Below are the code and all the weights of a small trained network. Each question names an input and a target symbol and asks about switching units off, where a switched-off unit gives its printed mean instead of its output.

import numpy as np


def w(rows, s, z=0):
    codes = np.array(rows[::2]) - 128.0
    scale = np.full(codes.shape[1], s)
    scale[-1] = z or s
    return codes * scale


def f(y):
    return np.maximum(y, 0)


def softmax(a):
    e = np.exp(a - a.max(-1, keepdims=True))
    return e / e.sum(-1, keepdims=True)


def log_softmax(a):
    a = a - a.max(-1, keepdims=True)
    return a - np.log(np.exp(a).sum(-1, keepdims=True))


def net(x, mask):
    ids = ['δθξπστψ'.index(c) for c in x.split()]
    T = len(ids)
    res = E[ids] + P[:T]
    u = 0
    for l in range(3):
        q, k, v = (res @ M[l].T for M in (Q, K, V))
        z = softmax(np.where(np.tri(T) > 0, q @ k.T / 3**0.5, -1e9)) @ v
        res = res + np.where(mask[u], z, O[l][:, -1]) @ O[l][:, :-1]
        u += 1
        y = f(res @ A[l][:, :-1].T + A[l][:, -1])
        res = res + np.where(mask[u : u + 4], y, B[l][:, -1]) @ B[l][:, :-1]
        u += 4
    return log_softmax(res[-1] @ U[:, :-1].T + U[:, -1])


Q, K, V, O, A, B = {}, {}, {}, {}, {}, {}
E = w([
[136,201,185],'δ',
[158,7,109],'θ',
[141,205,142],'ξ',
[135,161,101],'π',
[147,98,199],'σ',
[191,95,175],'τ',
[85,91,117],'ψ',
],0.015)
P = w([
[114,109,194],'0',
[173,146,6],'1',
[103,93,208],'2',
[167,153,2],'3',
[95,89,208],'4',
[165,155,6],'5',
[93,82,209],'6',
],0.0083)
Q[0] = w([
[190,210,78],'L0H0',
[118,88,254],'L0H0',
[98,155,54],'L0H0',
],0.0081)
K[0] = w([
[255,115,119],'L0H0',
[33,122,56],'L0H0',
[187,138,197],'L0H0',
],0.0095)
V[0] = w([
[239,128,143],'L0H0',
[147,136,105],'L0H0',
[253,166,92],'L0H0',
],0.0062)
O[0] = w([
[254,213,94,247],'L0H0',
[167,193,120,77],'L0H0',
[229,138,146,2],'L0H0',
],0.0041,0.00064)
A[0] = w([
[255,73,56,2],'L0N0',
[18,80,139,60],'L0N1',
[109,58,121,181],'L0N2',
[71,167,182,194],'L0N3',
],0.0084,0.0046)
B[0] = w([
[4,87,163,209],'L0N0',
[100,234,202,178],'L0N1',
[159,98,110,254],'L0N2',
[135,73,172,200],'L0N3',
],0.012,0.0049)
Q[1] = w([
[81,61,169],'L1H0',
[170,100,7],'L1H0',
[64,114,230],'L1H0',
],0.011)
K[1] = w([
[21,87,158],'L1H0',
[192,66,36],'L1H0',
[29,113,254],'L1H0',
],0.0078)
V[1] = w([
[2,155,159],'L1H0',
[119,140,46],'L1H0',
[93,72,125],'L1H0',
],0.0071)
O[1] = w([
[18,155,93,255],'L1H0',
[218,193,55,8],'L1H0',
[138,2,111,251],'L1H0',
],0.0046,0.0034)
A[1] = w([
[139,203,62,20],'L1N0',
[163,212,56,2],'L1N1',
[153,190,156,113],'L1N2',
[145,164,7,186],'L1N3',
],0.012,0.005)
B[1] = w([
[62,108,212,180],'L1N0',
[69,107,254,191],'L1N1',
[145,202,156,170],'L1N2',
[51,199,45,252],'L1N3',
],0.0086,0.0037)
Q[2] = w([
[115,154,152],'L2H0',
[176,84,212],'L2H0',
[182,231,2],'L2H0',
],0.0081)
K[2] = w([
[109,157,112],'L2H0',
[253,159,83],'L2H0',
[79,117,222],'L2H0',
],0.007)
V[2] = w([
[168,126,234],'L2H0',
[139,147,127],'L2H0',
[148,85,253],'L2H0',
],0.0039)
O[2] = w([
[217,150,79,1],'L2H0',
[84,91,114,24],'L2H0',
[253,68,179,215],'L2H0',
],0.0033,0.00093)
A[2] = w([
[152,68,4,97],'L2N0',
[203,175,233,72],'L2N1',
[254,63,231,29],'L2N2',
[245,198,112,254],'L2N3',
],0.0092,0.0097)
B[2] = w([
[195,149,82,253],'L2N0',
[68,252,120,201],'L2N1',
[72,141,30,243],'L2N2',
[249,134,150,218],'L2N3',
],0.013,0.0045)
U = w([
[93,85,223,251],'δ',
[199,194,176,131],'θ',
[135,73,67,101],'ξ',
[250,101,197,179],'π',
[160,196,48,96],'σ',
[24,174,50,1],'τ',
[90,211,141,67],'ψ',
],0.011,0.0077)

Each question gives the input, a string of symbols that net reads in full, and the target symbol t.
The units are the heads (3 rows each of Q, K, V and O) and the neurons (one row each of A and B). Each row of codes is followed by its name. A weight is (code - 128) times the scale printed after its matrix; where a second scale follows, it is the last column's (O, A, B and U).
mask holds one flag per unit, layer by layer, with each layer's heads first. A switched-off unit (its flag False) gives its mean, the last column of its rows in O or B, instead of its output. The means were averaged over made-up inputs and are rounded, as every weight is.
A unit's drop is (log p(t) with every unit on - log p(t) with that unit switched off) / (log p(t) with every unit on - log p(t) with every unit switched off).
The circuit of an input: a set's keep is (log p(t) with only the set's units on - log p(t) with every unit switched off) / (log p(t) with every unit on - log p(t) with every unit switched off). Starting from the 12 units with the biggest drops (on a tie, the unit counted first), units are removed one at a time, each time the one whose removal leaves the highest keep (on an exact tie, the one counted first), for as long as the keep stays at least 0.8.
circuit, biggest first: the units of the circuit, biggest drop first
most important unit: the unit with the biggest drop
top k neurons: the k neurons with the biggest drops, biggest first
k most important neurons of layer l: the k neurons of layer l with the biggest drops, biggest first
drop of u: that unit's drop, to one decimal
input θ θ π σ θ, target ξ: most important unit -> L0N0
input θ θ σ τ, target δ: circuit, biggest first -> L0N0, L2N0
input θ θ τ ξ θ θ δ, target ψ: circuit, biggest first -> L0N0, L2N1, L1N2
input τ δ σ θ ψ ξ, target ψ: 3 most important neurons of layer 0 -> L0N0, L0N3, L0N2
input θ π δ, target ψ: circuit, biggest first -> L2N1, L0N0, L1N2
input ψ π δ π, target τ: top 4 neurons -> L1N3, L1N1, L1N0, L2N3
input τ δ ξ, target θ: top 3 neurons -> L2N3, L2N1, L0N0
input τ τ σ, target τ: 2 most important neurons of layer 0 -> L0N0, L0N3
input τ σ ξ ξ ξ ξ π, target π: top 4 neurons -> L0N0, L2N3, L0N1, L1N1
input θ θ ξ θ ψ π, target τ: top 2 neurons -> L0N0, L1N3
input θ θ ξ, target θ: top 4 neurons -> L0N0, L2N3, L2N1, L0N2
input δ ψ τ ψ ξ, target δ: top 2 neurons -> L0N3, L0N1
input θ θ θ, target ξ: 2 most important neurons of layer 0 -> L0N2, L0N0
input τ θ θ δ, target θ: 2 most important neurons of layer 2 -> L2N3, L2N1
input ψ θ π θ ξ ψ, target σ: most important unit -> L1N3
input π π τ, target σ: top 3 neurons -> L2N2, L0N0, L2N3
input δ σ τ, target σ: 2 most important neurons of layer 0 -> L0N0, L0N1
input σ ψ θ ξ, target ψ: top 4 neurons -> L1N1, L1N0, L0N0, L1N2
input θ ψ ψ τ, target δ: top 2 neurons -> L0N0, L2N2
input ψ ψ π δ ξ, target δ: most important neuron of layer 2 -> L2N2
input τ θ θ θ ξ ψ, target σ: drop of L1N3 -> 0.3
input τ δ σ, target τ: drop of L2N2 -> 1.3
